Below is a small trained network, with its code and all its weights. Each question gives an input and a target symbol and asks what happens when units are switched off, that is, made to give their printed mean instead of their output.

import numpy as np


def w(rows, s, z=0):
    codes = np.array(rows[::2]) - 128.0
    scale = np.full(codes.shape[1], s)
    scale[-1] = z or s
    return codes * scale


def f(y):
    return np.maximum(y, 0)


def softmax(a):
    e = np.exp(a - a.max(-1, keepdims=True))
    return e / e.sum(-1, keepdims=True)


def log_softmax(a):
    a = a - a.max(-1, keepdims=True)
    return a - np.log(np.exp(a).sum(-1, keepdims=True))


def net(x, mask):
    ids = ['βεζημπσω'.index(c) for c in x.split()]
    T = len(ids)
    res = E[ids] + P[:T]
    r = res
    for j in range(3):
        rows = slice(3 * j, 3 * j + 3)
        q, k, v = (r @ M[0][rows].T for M in (Q, K, V))
        z = softmax(np.where(np.tri(T) > 0, q @ k.T / 3**0.5, -1e9)) @ v
        o = O[0][rows]
        res = res + np.where(mask[j], z, o[:, -1]) @ o[:, :-1]
    y = f(res @ A[0][:, :-1].T + A[0][:, -1])
    res = res + np.where(mask[3:11], y, B[0][:, -1]) @ B[0][:, :-1]
    return log_softmax(res[-1] @ U[:, :-1].T + U[:, -1])


Q, K, V, O, A, B = {}, {}, {}, {}, {}, {}
E = w([
[115,167,170],'β',
[97,153,194],'ε',
[152,159,142],'ζ',
[131,91,84],'η',
[50,83,194],'μ',
[105,66,119],'π',
[249,23,151],'σ',
[125,78,83],'ω',
],0.018)
P = w([
[187,205,204],'0',
[179,3,237],'1',
[232,71,244],'2',
[159,215,146],'3',
[184,144,87],'4',
[189,99,115],'5',
[129,131,120],'6',
],0.0061)
Q[0] = w([
[95,93,107],'H0',
[171,9,158],'H0',
[81,196,60],'H0',
[91,99,161],'H1',
[164,157,129],'H1',
[138,5,82],'H1',
[126,144,117],'H2',
[167,39,89],'H2',
[112,147,60],'H2',
],0.013)
K[0] = w([
[123,26,129],'H0',
[53,146,82],'H0',
[150,63,181],'H0',
[244,127,116],'H1',
[104,142,144],'H1',
[58,193,133],'H1',
[172,105,134],'H2',
[243,162,196],'H2',
[93,33,49],'H2',
],0.011)
V[0] = w([
[201,140,79],'H0',
[79,85,129],'H0',
[94,8,178],'H0',
[126,119,167],'H1',
[173,126,139],'H1',
[82,159,181],'H1',
[134,199,147],'H2',
[165,93,121],'H2',
[153,165,181],'H2',
],0.016)
O[0] = w([
[40,69,135,50],'H0',
[180,217,188,156],'H0',
[166,198,180,248],'H0',
[161,168,171,188],'H1',
[213,156,47,154],'H1',
[76,239,124,174],'H1',
[20,132,2,126],'H2',
[107,4,192,138],'H2',
[161,124,45,197],'H2',
],0.008,0.011)
A[0] = w([
[2,73,86,253],'N0',
[162,161,107,158],'N1',
[135,158,179,253],'N2',
[58,198,14,231],'N3',
[117,176,69,192],'N4',
[120,66,222,32],'N5',
[166,130,157,120],'N6',
[151,153,203,12],'N7',
],0.0097,0.0031)
B[0] = w([
[166,113,6,143],'N0',
[103,156,152,202],'N1',
[82,50,143,247],'N2',
[94,122,138,191],'N3',
[80,100,136,181],'N4',
[121,172,83,178],'N5',
[121,128,113,204],'N6',
[159,124,100,233],'N7',
],0.011,0.012)
U = w([
[113,145,55,45],'β',
[86,152,98,168],'ε',
[135,115,45,173],'ζ',
[128,63,96,124],'η',
[177,208,130,121],'μ',
[150,81,152,55],'π',
[252,121,42,34],'σ',
[131,23,146,255],'ω',
],0.011,0.004)

Each question gives the input, a string of symbols that net reads in full, and the target symbol t.
The units are the heads (3 rows each of Q, K, V and O) and the neurons (one row each of A and B). Each row of codes is followed by its name. A weight is (code - 128) times the scale printed after its matrix; where a second scale follows, it is the last column's (O, A, B and U).
mask holds one flag per unit, heads first, then neurons. A switched-off unit (its flag False) gives its mean, the last column of its rows in O or B, instead of its output. The means were averaged over made-up inputs and are rounded, as every weight is.
A unit's drop is (log p(t) with every unit on - log p(t) with that unit switched off) / (log p(t) with every unit on - log p(t) with every unit switched off).
The circuit of an input: a set's keep is (log p(t) with only the set's units on - log p(t) with every unit switched off) / (log p(t) with every unit on - log p(t) with every unit switched off). Starting from all 11 units, units are removed one at a time, each time the one whose removal leaves the highest keep (on an exact tie, the one counted first), for as long as the keep stays at least 0.8.
circuit, biggest first: the units of the circuit, biggest drop first
most important unit: the unit with the biggest drop
k most important neurons: the k neurons with the biggest drops, biggest first
drop when u is switched off: that unit's drop, to one decimal
input ζ ε ω, target ζ: most important neuron	(N0)
input ζ ζ ζ, target ζ: circuit, biggest first	(H0 H2 N0)
input ζ ε μ, target ζ: circuit, biggest first	(H0 N0 H2)
input μ ε ε ω, target ε: 2 most important neurons	(N4 N3)
input ζ π μ, target ζ: 2 most important neurons	(N0 N2)
input μ ε η, target μ: circuit, biggest first	(H0 H1)
input μ π ε π β σ μ, target σ: circuit, biggest first	(H1 N2)
input ω μ ω σ ζ, target ω: circuit, biggest first	(H0 H2)
input ε β η, target ε: circuit, biggest first	(H2 H1 N3 N7)
input ε ε μ ζ, target ε: 2 most important neurons	(N4 N3)
input ε ζ μ μ σ β, target σ: 2 most important neurons	(N2 N3)
input μ σ ζ ε, target σ: 2 most important neurons	(N2 N3)
input π ζ σ ζ, target σ: 3 most important neurons	(N2 N4 N3)
input μ π μ μ ω, target μ: most important unit	H0
input ε β ε μ π, target ε: circuit, biggest first	(H2 H1 N3 N7)
input ζ μ π, target ζ: 2 most important neurons	(N2 N0)
input β μ ε ε η, target ε: 3 most important neurons	(N4 N3 N7)
input ε μ ε, target ε: drop when H1 is switched off	0.3
input μ ε μ, target μ: drop when H0 is switched off	0.5
input ω μ ζ, target ω: circuit, biggest first	(H0)
input ε ζ ε, target ε: drop when N3 is switched off	0.2
input ε μ π, target ε: drop when N7 is switched off	0.1
